Each row has a name. After each piece below comes the name of the row it's from, unless a question asks for something else. Each question is about the rows just above it.

[-45 -39 -17  25  74] : bom
[29 75 30 94 58] : pifu
[94 75 58 30 31] : barim
[-17  35 -45 -39  25] : Silam
[49 54 11  4 39] : pomo
[-10  34 -38 -88  13] : zir
[73 88 39 59 33] : bulos
[94 75 58 30 30] : fip
[88 33 58 39 73] : repu
[-17  75 -45 -39  25] : lona
[-40  74 -17 -45  25] : zupi
Put [-39  25 -17  75 -45] back in order: which row is it? -> lona
Put [30 30 58 75 94] back in order: which row is it? -> fip
Which row holds these entries in another order? [33 59 39 88 73] -> bulos
[-45 -39 -17  25  35] is which row reordered? -> Silam
Which row holds these entries in another order? [29 30 58 94 75] -> pifu
Put [ 4 11 39 49 54] back in order: which row is it? -> pomo
Put [30 94 75 58 30] back in order: which row is it? -> fip

[ -8  33 -53 -48 -54 -54 -45]  fabe
[-53  -8  33 -54 -54 -45 -47]  vazez
[ 38  41 -18  63 -61 -18 -16]  vurug
[ 17  61 -28 -28 -10 -17 -70]  Gid
[ 36 -84 -50 -49   4 -48 -26]  mefo
[ 58 -71 -30  10  -9 -45 -28]  Depe
[ 36 -84 -50 -49   4 -48 -31]  tev
[-63 -26 -62 -48  -7 -13 -82]  gike
[ 61 -70 -28  17 -11 -28 -17]  Gopez
[ -7 -13 -63 -82 -27 -62 -48]  vor
[ 58 -71 -30  10  -9 -30 -18]  viv
[-48 -62 -27 -82 -63 -13  -7] is which row reordered? -> vor
[-54 -54 -53 -48 -45  -8  33] is which row reordered? -> fabe
Put [-84 -50 -49 -48 -31   4  36] back in order: which row is it? -> tev
Which row holds these entries in another order? [-11 -28 -17  61 -70 -28  17] -> Gopez

[-97  60  12  -5 -49  46   7]  Fibun
[ 44  58  28 -66  66 -41 -36]  mita
[ 66  28  58 -66 -41 -37  44]  gebe
[-41 -37  44  66  28  58 -66] is which row reordered? -> gebe
Put [-66 -41 -37  28  44  58  66] back in order: which row is it? -> gebe

[-29  -1   4  33  37   8 -30 -25  87  14  -3  -6   7 -40  -6  39  25  56
  20  -8  10   6 -32  12  12  -7 -17]  dama
[ -8 -13  37 -33 -13  -4  14 -20 -32 -55  32 -28   4 -20  -6  49   8 -13
  -9  24 -18   8 -86 -19  25 -25  78]  Pineg
[ -3  39  -6 -32  20  12  12  87  25 -40  37 -29  -1  10   6  -8  -7  -6
   4  33 -17   8  56   7 -25  14 -29]  bobag
Put [ 20  14 -29  37  12  -6 -29 -32  87  25 -17  -1   8 -40  -7  10   4  -8
  33   7   6  56  39 -25  -3  12  -6] back in order: which row is it? -> bobag
Which row holds these entries in another order? [-29  14 -25   7  56   8 -17  33   4  -6  -7  -8   6  10  -1 -29  37 -40
  25  87  12  12  20 -32  -6  39  -3] -> bobag

[ 12  27  75 -18  -1  10  -6  -3  -2 -11  21  -3 -50 -44   3  -7  17  -1
   0   6 -28  -1]  Nog
[ 27  22  -1   6 -11  75  12   0 -28   3  10  -1  -3  17  -2 -50  -6  -1
 -44  -3  -7 -18]  Zetuf
[  8 -16  23 -22  11  -3   5  22 -31  10 -28 -14  26  38  37 -11  -5  11
   2 -17 -26 -35]  bor
Put [  2 -14 -11  11   5 -35  37 -31 -28 -16  23  11 -22  -3  -5  22 -17   8
 -26  26  10  38] back in order: which row is it? -> bor
[-26 -35   8 -16  23 -22  11  -3   5  22 -31  10 -28 -14  26  38  37 -11
  -5  11   2 -17] is which row reordered? -> bor
[ -3  -7 -18  27  22  -1   6 -11  75  12   0 -28   3  10  -1  -3  17  -2
 -50  -6  -1 -44] is which row reordered? -> Zetuf
[-18  27  22  -1   6 -11  75  12   0 -28   3  10  -1  -3  17  -2 -50  -6
  -1 -44  -3  -7] is which row reordered? -> Zetuf

[ -1  -7  11   3  -8   1  -1 -20 -10  -9  -2  -4  18  -8  -1   8   6  16
  -9   4  -9  -5] -> sel
[ -1 -19 -11  12 -12  -1  28   7  18  -3 -14   3 -23 -14 -33  -3 -17 -47
  -9 -14 -18 -22] -> zurup
[ 11 -20  -6  37 -13 -15  -2  39  33 -16  -8  33  14 -18 -20   6  -8 -41
  -6 -12 -12 -10] -> geged
[ 16  -9  29 -31  16   2  25  14   3  -3 -28 -47  -1 -14   5 -12   7  -3
  20   7 -12 -27] -> Buben
[  1   1 -13  24  -1  -4 -11  34  32   1  10  24 -18   9  -8  -2  -7 -25
   3  -9   9  10] -> Geg
[-22  39 -18 -21 -14 -10  23 -40 -24  22   8  31 -32   3  25 -24  16   6
 -25 -12  -2   5] -> famu
[ -3  18 -47 -22 -23  -2  28  12   3 -14 -18 -12   7 -14  -1 -17 -11 -33
  -1 -18 -14  -9] -> tez
[-24 -16 -15 -23   2  21   8 -47 -39  10   3 -63 -17  27 -30  42 -27 -35
   0   2  14   6] -> nosa
[  3 -33  -9  28 -22 -14 -12 -14  -1  18 -17   7 -18 -19 -23 -14  -3  12
  -2  -1 -11 -47] -> bul
[-18 -12 -15  -2  -8 -13  -6  12  39 -16 -41  33  -6  37  33 -12 -20 -20
  -8   6  14 -10] -> guka
[-18 -11   7  -3 -14  -1  28 -14   3 -47  18  12 -14 -22 -12  -3  -9 -23
  -1 -33 -19 -17] is which row reordered? -> zurup
Which row holds these entries in another order? [-14 -33 -23 -47  -3   7  28  -1  18 -17   3  -2 -19 -14  12 -11 -18 -14
  -9 -22  -1 -12] -> bul
Which row holds these entries in another order? [ -9 -14 -18  -1 -33 -11 -17  -1 -14   7 -12 -18 -14   3  12  28  -2 -23
 -22 -47  18  -3] -> tez
[-47 -33 -23 -22 -18 -18 -17 -14 -14 -14 -12 -11  -9  -3  -2  -1  -1   3
   7  12  18  28] is which row reordered? -> tez
Put [-41 -20 -20 -18 -16 -15 -13 -12 -12 -10  -8  -8  -6  -6  -2   6  11  14
  33  33  37  39] back in order: which row is it? -> geged

[-11 -30   3 -41] = musal
[  3 -30 -41 -12] = ful
[ 11 -11 -25  18] = pef
[-19   6  -5  19] = piga
[-21  48   1  19] = guno
[-36  45   7  13] = miv
[ -5 -19   7  19] = bosin
[-34  51   8  15] = vano
[-35  38  -2  14] = Bib
[ 23   2 -16 -21] = Kugi
[-37  15  -4  19] = ran
Put [-19  -5   6  19] back in order: which row is it? -> piga
Put [-16   2 -21  23] back in order: which row is it? -> Kugi
[-12 -41 -30   3] is which row reordered? -> ful
Put [ 19 -19   6  -5] back in order: which row is it? -> piga

[ 15  24  22 -55   1   6   1] -> Venu
[  6  15   1   2  24 -55  22] -> zime
[-25 -27 -10  25 -32 -24  15] -> Boke
[ 39 -13  54  -6 -26  16 -38] -> rek
[-81  22  18  38  94 -56  72] -> nuze
[-38  16  39  54  -7 -26 -13] -> lur
Which row holds these entries in another order? [ 22 -55  15  24   1   6   2] -> zime
[-38  16 -26  -6  54 -13  39] is which row reordered? -> rek
Put [-81  18  72 -56  22  38  94] back in order: which row is it? -> nuze
Which row holds these entries in another order? [-38 -26 -13  -6  16  39  54] -> rek
[ 16 -13  39  -7 -38  54 -26] is which row reordered? -> lur
Put [ 22 -55  24   2   1  15   6] back in order: which row is it? -> zime

